Below are the code and all the weights of a small trained network. Each question names an input and a target symbol and asks about switching units off, where a switched-off unit gives its printed mean instead of its output.

import numpy as np


def w(rows, s, z=0):
    codes = np.array(rows[::2]) - 128.0
    scale = np.full(codes.shape[1], s)
    scale[-1] = z or s
    return codes * scale


def f(y):
    return y / 2 * (1 + np.tanh(0.7978845608 * (y + 0.044715 * y**3)))


def softmax(a):
    e = np.exp(a - a.max(-1, keepdims=True))
    return e / e.sum(-1, keepdims=True)


def log_softmax(a):
    a = a - a.max(-1, keepdims=True)
    return a - np.log(np.exp(a).sum(-1, keepdims=True))


def net(x, mask):
    ids = ['ΔΞΣΦΨΩαβγεζημπτ'.index(c) for c in x.split()]
    T = len(ids)
    res = E[ids] + P[:T]
    r = res
    for j in range(3):
        rows = slice(3 * j, 3 * j + 3)
        q, k, v = (r @ M[0][rows].T for M in (Q, K, V))
        z = softmax(np.where(np.tri(T) > 0, q @ k.T / 3**0.5, -1e9)) @ v
        o = O[0][rows]
        res = res + np.where(mask[j], z, o[:, -1]) @ o[:, :-1]
    y = f(res @ A[0][:, :-1].T + A[0][:, -1])
    res = res + np.where(mask[3:11], y, B[0][:, -1]) @ B[0][:, :-1]
    return log_softmax(res[-1] @ U[:, :-1].T + U[:, -1])


Q, K, V, O, A, B = {}, {}, {}, {}, {}, {}
E = w([
[98,81,106,135],'Δ',
[118,4,91,116],'Ξ',
[59,138,103,28],'Σ',
[100,19,87,13],'Φ',
[96,65,103,114],'Ψ',
[54,179,114,89],'Ω',
[24,216,112,41],'α',
[46,199,116,100],'β',
[117,8,84,64],'γ',
[68,115,100,92],'ε',
[78,104,106,77],'ζ',
[62,171,117,139],'η',
[91,127,125,182],'μ',
[133,10,107,179],'π',
[119,9,90,86],'τ',
],0.0038)
P = w([
[84,119,59,111],'0',
[124,133,39,152],'1',
[152,124,121,74],'2',
[33,107,47,129],'3',
[150,131,80,174],'4',
[154,110,153,76],'5',
[3,87,112,130],'6',
[144,121,135,202],'7',
[146,99,188,85],'8',
[20,83,174,105],'9',
[106,96,112,204],'10',
],0.011)
Q[0] = w([
[69,193,147,139],'h1',
[240,213,78,116],'h1',
[130,161,41,254],'h1',
[170,134,147,121],'h2',
[98,125,121,133],'h2',
[133,119,121,120],'h2',
[115,137,89,211],'h3',
[29,60,169,132],'h3',
[174,123,53,182],'h3',
],0.031)
K[0] = w([
[159,99,138,71],'h1',
[112,130,3,126],'h1',
[34,91,130,90],'h1',
[161,137,149,126],'h2',
[113,119,121,131],'h2',
[130,126,144,144],'h2',
[82,96,160,112],'h3',
[140,123,238,129],'h3',
[59,121,91,140],'h3',
],0.037)
V[0] = w([
[77,146,103,150],'h1',
[164,2,104,60],'h1',
[166,48,161,228],'h1',
[62,124,37,149],'h2',
[137,108,98,116],'h2',
[91,134,124,136],'h2',
[133,188,163,239],'h3',
[131,137,136,232],'h3',
[122,66,95,194],'h3',
],0.015)
O[0] = w([
[146,69,142,60,157],'h1',
[251,202,66,124,174],'h1',
[95,185,3,139,103],'h1',
[60,64,66,86,248],'h2',
[100,136,119,98,153],'h2',
[126,116,103,139,156],'h2',
[52,128,70,226,51],'h3',
[57,152,66,185,83],'h3',
[82,194,57,93,142],'h3',
],0.012)
A[0] = w([
[184,190,66,95,74],'n1',
[86,91,47,108,129],'n2',
[89,191,142,89,216],'n3',
[34,107,17,130,255],'n4',
[63,100,3,177,117],'n5',
[32,61,141,134,89],'n6',
[130,136,136,148,108],'n7',
[144,108,103,157,137],'n8',
],0.013,0.0027)
B[0] = w([
[116,231,153,93,212],'n1',
[73,150,38,110,253],'n2',
[127,111,87,97,143],'n3',
[211,16,87,187,241],'n4',
[177,161,255,90,184],'n5',
[31,141,206,96,197],'n6',
[102,223,155,183,116],'n7',
[99,182,112,162,121],'n8',
],0.019,0.013)
U = w([
[125,107,123,35,175],'Δ',
[134,127,147,105,255],'Ξ',
[193,109,203,121,200],'Σ',
[93,125,15,213,133],'Φ',
[3,124,84,194,99],'Ψ',
[87,198,124,126,82],'Ω',
[57,197,65,157,85],'α',
[82,155,70,150,87],'β',
[147,35,126,197,110],'γ',
[41,162,174,135,77],'ε',
[82,144,172,124,73],'ζ',
[192,175,224,113,72],'η',
[229,151,93,160,71],'μ',
[129,128,236,121,48],'π',
[121,190,163,112,75],'τ',
],0.0049,0.0078)

Each question gives the input, a string of symbols that net reads in full, and the target symbol t.
The units are the heads (3 rows each of Q, K, V and O) and the neurons (one row each of A and B). Each row of codes is followed by its name. A weight is (code - 128) times the scale printed after its matrix; where a second scale follows, it is the last column's (O, A, B and U).
mask holds one flag per unit, heads first, then neurons. A switched-off unit (its flag False) gives its mean, the last column of its rows in O or B, instead of its output. The means were averaged over made-up inputs and are rounded, as every weight is.
A unit's drop is (log p(t) with every unit on - log p(t) with that unit switched off) / (log p(t) with every unit on - log p(t) with every unit switched off).
The circuit of an input: a set's keep is (log p(t) with only the set's units on - log p(t) with every unit switched off) / (log p(t) with every unit on - log p(t) with every unit switched off). Starting from all 11 units, units are removed one at a time, each time the one whose removal leaves the highest keep (on an exact tie, the one counted first), for as long as the keep stays at least 0.8.
units of the circuit, in order: the units of the circuit, biggest drop first
most important unit: the unit with the biggest drop
k most important neurons: the k neurons with the biggest drops, biggest first
which heads matter: for each layer, one digit per head in row order, 1 if its drop is at least 0.15 and else 0, layers parted by /
input τ π Ξ π μ μ π η ζ μ Ξ, target γ: units of the circuit, in order : [n4, h3]
input μ β η η, target Ψ: most important unit : h2
input Δ ε Σ η, target Σ: which heads matter : 101
input μ η μ ε ε β ζ μ Φ, target γ: units of the circuit, in order : [n4, h1]
input Φ μ μ μ Δ η μ γ α μ μ, target γ: 3 most important neurons : [n4, n1, n2]
input α Σ Σ Ξ η Ω Ω ε Σ ε, target Σ: units of the circuit, in order : [h3, n2]
input μ Φ η Φ, target Ψ: 3 most important neurons : [n5, n6, n2]
input Σ ε Φ Δ, target η: units of the circuit, in order : [h1, h3, n1]
input η β π ζ Ω Σ ζ α π γ, target μ: units of the circuit, in order : [h1, n4, n6]
input Σ α Σ μ Σ π Δ η Φ π, target η: 3 most important neurons : [n2, n1, n4]
input Δ τ ε ε α π η Ψ π Σ π, target Σ: which heads matter : 101
input γ Ω π ε π μ γ, target γ: units of the circuit, in order : [n4, h2]
input η μ π Σ, target μ: 2 most important neurons : [n4, n6]
input π τ Δ ε, target Φ: 4 most important neurons : [n5, n2, n6, n4]
input Ψ μ μ η, target γ: which heads matter : 010
input μ Ψ α τ Δ Δ Σ, target Φ: 2 most important neurons : [n5, n6]
input η γ Φ π π α, target μ: units of the circuit, in order : [n4, h1, n6]
input Ω ε τ β γ η γ μ τ, target γ: units of the circuit, in order : [n4, h1]
input Φ Ψ Ψ Ξ Δ π π, target μ: most important unit : h1
input μ π μ μ Φ, target γ: units of the circuit, in order : [n4, h3]
input Ψ μ Φ Σ, target η: 3 most important neurons : [n2, n1, n4]
input Ψ γ Δ Ξ γ η Σ, target Ψ: which heads matter : 011
input Φ π Δ μ α ζ μ τ, target γ: which heads matter : 101
input π ζ π μ, target μ: which heads matter : 110
input μ Ω Σ π μ Ω, target γ: units of the circuit, in order : [n4, h1, h3]
input Ω μ π β Σ Δ γ, target Φ: which heads matter : 111
